Here is a tiny trained network, its code and every weight. The questions are about switching its units off for an input and a class, where a switched-off unit gives its printed mean instead of its output.

import numpy as np


def w(rows, s, z=0):
    codes = np.array(rows[::2]) - 128.0
    scale = np.full(codes.shape[1], s)
    scale[-1] = z or s
    return codes * scale


def norm(h):
    return h / np.sqrt((h * h).mean(-1, keepdims=True) + 1e-5)


def f(y):
    return np.maximum(y, 0)


def log_softmax(a):
    a = a - a.max(-1, keepdims=True)
    return a - np.log(np.exp(a).sum(-1, keepdims=True))


def net(x, mask):
    res = np.array(x, float).reshape(1, 3) / 4 @ E
    u = 0
    for l in range(3):
        y = f(norm(res) @ A[l][:, :-1].T + A[l][:, -1])
        res = res + np.where(mask[u : u + 12], y, B[l][:, -1]) @ B[l][:, :-1]
        u += 12
    return log_softmax(norm(res)[-1] @ U[:, :-1].T + U[:, -1])


A, B = {}, {}
E = w([
[198,52,193],'x0',
[243,148,104],'x1',
[152,150,254],'x2',
],0.005)
A[0] = w([
[188,144,108,157],'0.n0',
[82,169,70,74],'0.n1',
[116,207,146,67],'0.n2',
[155,164,140,150],'0.n3',
[89,79,112,1],'0.n4',
[120,95,163,138],'0.n5',
[123,133,155,147],'0.n6',
[101,114,91,90],'0.n7',
[9,147,116,165],'0.n8',
[151,108,88,133],'0.n9',
[177,22,103,165],'0.n10',
[141,146,137,99],'0.n11',
],0.014,0.002)
B[0] = w([
[96,110,133,206],'0.n0',
[253,76,61,210],'0.n1',
[170,200,25,194],'0.n2',
[88,99,143,182],'0.n3',
[118,173,131,161],'0.n4',
[131,100,104,175],'0.n5',
[86,96,122,164],'0.n6',
[131,86,129,171],'0.n7',
[140,157,94,254],'0.n8',
[67,130,138,177],'0.n9',
[129,83,57,229],'0.n10',
[50,107,97,149],'0.n11',
],0.0062,0.006)
A[1] = w([
[94,97,169,173],'1.n0',
[122,230,198,153],'1.n1',
[98,154,255,62],'1.n2',
[149,193,172,80],'1.n3',
[151,148,80,144],'1.n4',
[221,146,148,108],'1.n5',
[169,180,190,171],'1.n6',
[151,207,148,167],'1.n7',
[254,141,56,74],'1.n8',
[213,172,144,8],'1.n9',
[185,90,148,147],'1.n10',
[122,185,81,176],'1.n11',
],0.01,0.0013)
B[1] = w([
[122,162,49,156],'1.n0',
[141,87,161,169],'1.n1',
[177,206,40,173],'1.n2',
[183,139,232,149],'1.n3',
[119,251,136,203],'1.n4',
[86,143,67,155],'1.n5',
[111,86,122,154],'1.n6',
[176,130,129,165],'1.n7',
[36,138,153,255],'1.n8',
[2,203,7,150],'1.n9',
[103,206,128,164],'1.n10',
[152,75,77,207],'1.n11',
],0.0053,0.0065)
A[2] = w([
[218,136,105,252],'2.n0',
[183,254,203,106],'2.n1',
[157,111,192,76],'2.n2',
[181,52,123,132],'2.n3',
[112,32,137,172],'2.n4',
[71,148,3,180],'2.n5',
[138,178,58,207],'2.n6',
[181,194,144,143],'2.n7',
[182,183,120,79],'2.n8',
[176,168,73,143],'2.n9',
[152,191,107,111],'2.n10',
[98,116,199,90],'2.n11',
],0.01,0.0024)
B[2] = w([
[73,78,88,162],'2.n0',
[60,32,138,157],'2.n1',
[98,112,130,132],'2.n2',
[119,201,93,143],'2.n3',
[197,204,98,151],'2.n4',
[107,166,231,250],'2.n5',
[198,63,170,205],'2.n6',
[98,124,1,151],'2.n7',
[130,130,73,149],'2.n8',
[86,95,149,177],'2.n9',
[171,133,121,161],'2.n10',
[58,161,64,130],'2.n11',
],0.0069,0.014)
U = w([
[38,5,91,183],'0',
[164,180,30,196],'1',
[94,143,200,196],'2',
[140,163,160,112],'3',
[184,74,133,2],'4',
[138,91,123,20],'5',
],0.014,0.0078)

Each question gives the input, the list of numbers given to net, and the class t.
The units are the neurons (one row each of A and B). Each row of codes is followed by its name. A weight is (code - 128) times the scale printed after its matrix; where a second scale follows, it is the last column's (A, B and U).
mask holds one flag per neuron, layer by layer. A switched-off neuron (its flag False) gives its mean, the last column of its row in B, instead of its output. The means were averaged over made-up inputs and are rounded, as every weight is.
A unit's drop is (log p(t) with every unit on - log p(t) with that unit switched off) / (log p(t) with every unit on - log p(t) with every unit switched off).
The circuit of an input: a set's keep is (log p(t) with only the set's units on - log p(t) with every unit switched off) / (log p(t) with every unit on - log p(t) with every unit switched off). Starting from the 12 units with the biggest drops (on a tie, the unit counted first), units are removed one at a time, each time the one whose removal leaves the highest keep (on an exact tie, the one counted first), for as long as the keep stays at least 0.8.
units of the circuit, in order: the units of the circuit, biggest drop first
most important unit: the unit with the biggest drop
k most important neurons: the k neurons with the biggest drops, biggest first
k most important neurons of layer l: the k neurons of layer l with the biggest drops, biggest first
drop when u is switched off: that unit's drop, to one decimal
input [4,8,-1], class 2: most important unit => 1.n10
input [6,2,-3], class 1: 3 most important neurons of layer 2 => [2.n4 2.n1 2.n3]
input [-8,-7,0], class 1: units of the circuit, in order => [0.n8 0.n1]
input [-6,-6,2], class 1: units of the circuit, in order => [0.n8 0.n1]
input [-5,6,1], class 2: units of the circuit, in order => [1.n8 2.n5]
input [8,-7,-3], class 1: units of the circuit, in order => [2.n4 1.n8 2.n1 2.n3]
input [-6,7,-1], class 2: 4 most important neurons => [1.n8 2.n5 0.n8 1.n2]
input [-5,4,-6], class 0: 2 most important neurons => [0.n1 2.n4]
input [5,-1,3], class 1: 2 most important neurons => [2.n5 0.n2]
input [-5,5,5], class 0: units of the circuit, in order => [0.n10 2.n1 2.n7]
input [8,-2,-5], class 1: 4 most important neurons => [2.n4 2.n1 2.n3 2.n9]
input [7,7,7], class 0: 4 most important neurons => [1.n10 0.n1 0.n2 1.n11]
input [-1,1,4], class 0: 4 most important neurons of layer 0 => [0.n9 0.n1 0.n10 0.n0]
input [0,-2,7], class 0: most important unit => 2.n1
input [6,8,4], class 2: 2 most important neurons => [1.n9 1.n5]
input [0,-2,3], class 3: 2 most important neurons => [0.n5 0.n6]
input [-1,1,6], class 0: 2 most important neurons => [0.n10 0.n1]
input [6,-5,2], class 1: 2 most important neurons => [2.n4 2.n5]
input [-1,1,5], class 0: 3 most important neurons => [0.n1 0.n10 1.n2]
input [-8,1,7], class 1: most important unit => 0.n2
input [-5,3,7], class 0: 2 most important neurons => [0.n1 2.n1]
input [4,4,6], class 0: 2 most important neurons of layer 0 => [0.n2 0.n1]
input [3,-3,-1], class 3: 2 most important neurons of layer 0 => [0.n2 0.n1]
input [-7,0,5], class 1: drop when 0.n2 is switched off => 1.6
input [6,0,3], class 1: drop when 2.n5 is switched off => 0.2
